Here is a tiny trained network, its code and every weight. The questions are about switching its units off for an input and a target symbol, where a switched-off unit gives its printed mean instead of its output.

import numpy as np


def w(rows, s, z=0):
    codes = np.array(rows[::2]) - 128.0
    scale = np.full(codes.shape[1], s)
    scale[-1] = z or s
    return codes * scale


def norm(h):
    return h / np.sqrt((h * h).mean(-1, keepdims=True) + 1e-5)


def f(y):
    return np.maximum(y, 0)


def softmax(a):
    e = np.exp(a - a.max(-1, keepdims=True))
    return e / e.sum(-1, keepdims=True)


def log_softmax(a):
    a = a - a.max(-1, keepdims=True)
    return a - np.log(np.exp(a).sum(-1, keepdims=True))


def net(x, mask):
    ids = ['ΓΘΛΞΠΣΦΨΩαζητ'.index(c) for c in x.split()]
    T = len(ids)
    res = E[ids] + P[:T]
    q, k, v = (norm(res) @ M[0].T for M in (Q, K, V))
    z = softmax(np.where(np.tri(T) > 0, q @ k.T / 4**0.5, -1e9)) @ v
    res = res + np.where(mask[0], z, O[0][:, -1]) @ O[0][:, :-1]
    y = f(norm(res) @ A[0][:, :-1].T + A[0][:, -1])
    res = res + np.where(mask[1:9], y, B[0][:, -1]) @ B[0][:, :-1]
    return log_softmax(norm(res)[-1] @ U[:, :-1].T + U[:, -1])


Q, K, V, O, A, B = {}, {}, {}, {}, {}, {}
E = w([
[111,191,139,132],'Γ',
[174,169,127,30],'Θ',
[122,116,81,140],'Λ',
[108,31,123,152],'Ξ',
[177,67,123,137],'Π',
[149,86,181,174],'Σ',
[100,100,128,142],'Φ',
[113,118,134,204],'Ψ',
[182,251,41,186],'Ω',
[145,152,116,115],'α',
[155,194,203,172],'ζ',
[55,110,157,172],'η',
[51,161,209,133],'τ',
],0.029)
P = w([
[94,248,121,101],'0',
[101,196,107,88],'1',
[102,169,101,81],'2',
[98,146,101,85],'3',
[108,134,100,87],'4',
[104,101,93,86],'5',
[112,84,94,81],'6',
[113,83,95,69],'7',
[118,68,97,69],'8',
[117,47,92,69],'9',
[121,43,93,70],'10',
[142,63,101,3],'11',
],0.0074)
Q[0] = w([
[131,175,51,62],'head 1',
[132,148,119,53],'head 1',
[129,165,254,37],'head 1',
[61,17,64,53],'head 1',
],0.01)
K[0] = w([
[75,190,94,2],'head 1',
[203,123,89,69],'head 1',
[120,127,207,125],'head 1',
[79,44,107,67],'head 1',
],0.012)
V[0] = w([
[141,120,109,37],'head 1',
[135,64,127,123],'head 1',
[134,63,136,194],'head 1',
[162,70,103,2],'head 1',
],0.0081)
O[0] = w([
[94,202,2,235,79],'head 1',
[74,113,92,28,206],'head 1',
[64,254,107,24,254],'head 1',
[159,177,226,138,120],'head 1',
],0.0079,0.0041)
A[0] = w([
[254,65,170,61,254],'neuron 1',
[85,94,186,145,91],'neuron 2',
[75,50,187,46,115],'neuron 3',
[36,218,174,130,158],'neuron 4',
[16,163,164,171,197],'neuron 5',
[111,133,5,84,252],'neuron 6',
[165,95,107,241,36],'neuron 7',
[76,177,205,233,143],'neuron 8',
],0.0088,0.0024)
B[0] = w([
[97,85,48,118,248],'neuron 1',
[201,173,77,168,161],'neuron 2',
[192,80,170,92,254],'neuron 3',
[130,238,72,133,161],'neuron 4',
[193,200,168,82,178],'neuron 5',
[4,120,145,192,214],'neuron 6',
[169,51,145,128,146],'neuron 7',
[47,101,149,52,163],'neuron 8',
],0.011,0.0088)
U = w([
[125,135,118,113,55],'Γ',
[204,191,23,55,41],'Θ',
[24,138,140,214,164],'Λ',
[44,105,203,43,145],'Ξ',
[76,98,40,97,133],'Π',
[237,106,137,44,68],'Σ',
[108,123,129,134,83],'Φ',
[120,116,118,113,94],'Ψ',
[131,182,94,200,254],'Ω',
[217,108,105,186,138],'α',
[125,126,109,99,16],'ζ',
[92,247,132,54,217],'η',
[114,136,139,135,59],'τ',
],0.012,0.0049)

Each question gives the input, a string of symbols that net reads in full, and the target symbol t.
The units are the heads (4 rows each of Q, K, V and O) and the neurons (one row each of A and B). Each row of codes is followed by its name. A weight is (code - 128) times the scale printed after its matrix; where a second scale follows, it is the last column's (O, A, B and U).
mask holds one flag per unit, heads first, then neurons. A switched-off unit (its flag False) gives its mean, the last column of its rows in O or B, instead of its output. The means were averaged over made-up inputs and are rounded, as every weight is.
A unit's drop is (log p(t) with every unit on - log p(t) with that unit switched off) / (log p(t) with every unit on - log p(t) with every unit switched off).
The circuit of an input: a set's keep is (log p(t) with only the set's units on - log p(t) with every unit switched off) / (log p(t) with every unit on - log p(t) with every unit switched off). Starting from all 9 units, units are removed one at a time, each time the one whose removal leaves the highest keep (on an exact tie, the one counted first), for as long as the keep stays at least 0.8.
units of the circuit, in order: the units of the circuit, biggest drop first
k most important neurons: the k neurons with the biggest drops, biggest first
drop when u is switched off: that unit's drop, to one decimal
input Φ Π Ξ Π Θ Θ Ξ τ Λ, target Λ: units of the circuit, in order => [neuron 6; head 1]
input Π Π Λ ζ Ψ Θ Θ Π Γ η, target η: 3 most important neurons => [neuron 4; neuron 5; neuron 2]
input η Γ Π Λ Γ, target Ξ: units of the circuit, in order => [neuron 8; head 1]
input Π Π Π Ψ Φ Γ Π Ψ Ψ Π Γ, target Ξ: 3 most important neurons => [neuron 8; neuron 7; neuron 3]
input Ξ Ξ Φ, target η: units of the circuit, in order => [neuron 4; neuron 5]
input ζ ζ Π Φ Ψ, target η: 2 most important neurons => [neuron 5; neuron 1]
input Π Ψ Ψ α Φ, target η: 2 most important neurons => [neuron 4; neuron 5]
input Λ ζ Γ Ξ Π ζ, target Ξ: most important neuron => [neuron 8]
input Ψ Ξ Π Π Ξ Σ Π Ψ, target Ξ: units of the circuit, in order => [head 1; neuron 1]
input η ζ ζ Ψ η Ω Λ α, target α: 2 most important neurons => [neuron 6; neuron 7]
input Π ζ Ψ Θ, target Θ: 2 most important neurons => [neuron 3; neuron 6]
input Ξ η η ζ Π ζ, target Ξ: 2 most important neurons => [neuron 8; neuron 7]
input Π Ξ Π η Ξ Π Φ Σ Π Θ Ω Ω, target Ω: drop when head 1 is switched off => 0.4
input Π Π Π, target Π: drop when neuron 1 is switched off => 0.3
input Π Ξ Π ζ Λ Σ Σ, target Σ: drop when neuron 6 is switched off => 0.3
input ζ Π Ψ Ψ Π Φ Φ Φ Ξ Ψ Ψ, target Ξ: most important neuron => [neuron 1]
input Ξ Ω Π τ Π Σ Π Π η, target η: drop when neuron 4 is switched off => 0.2
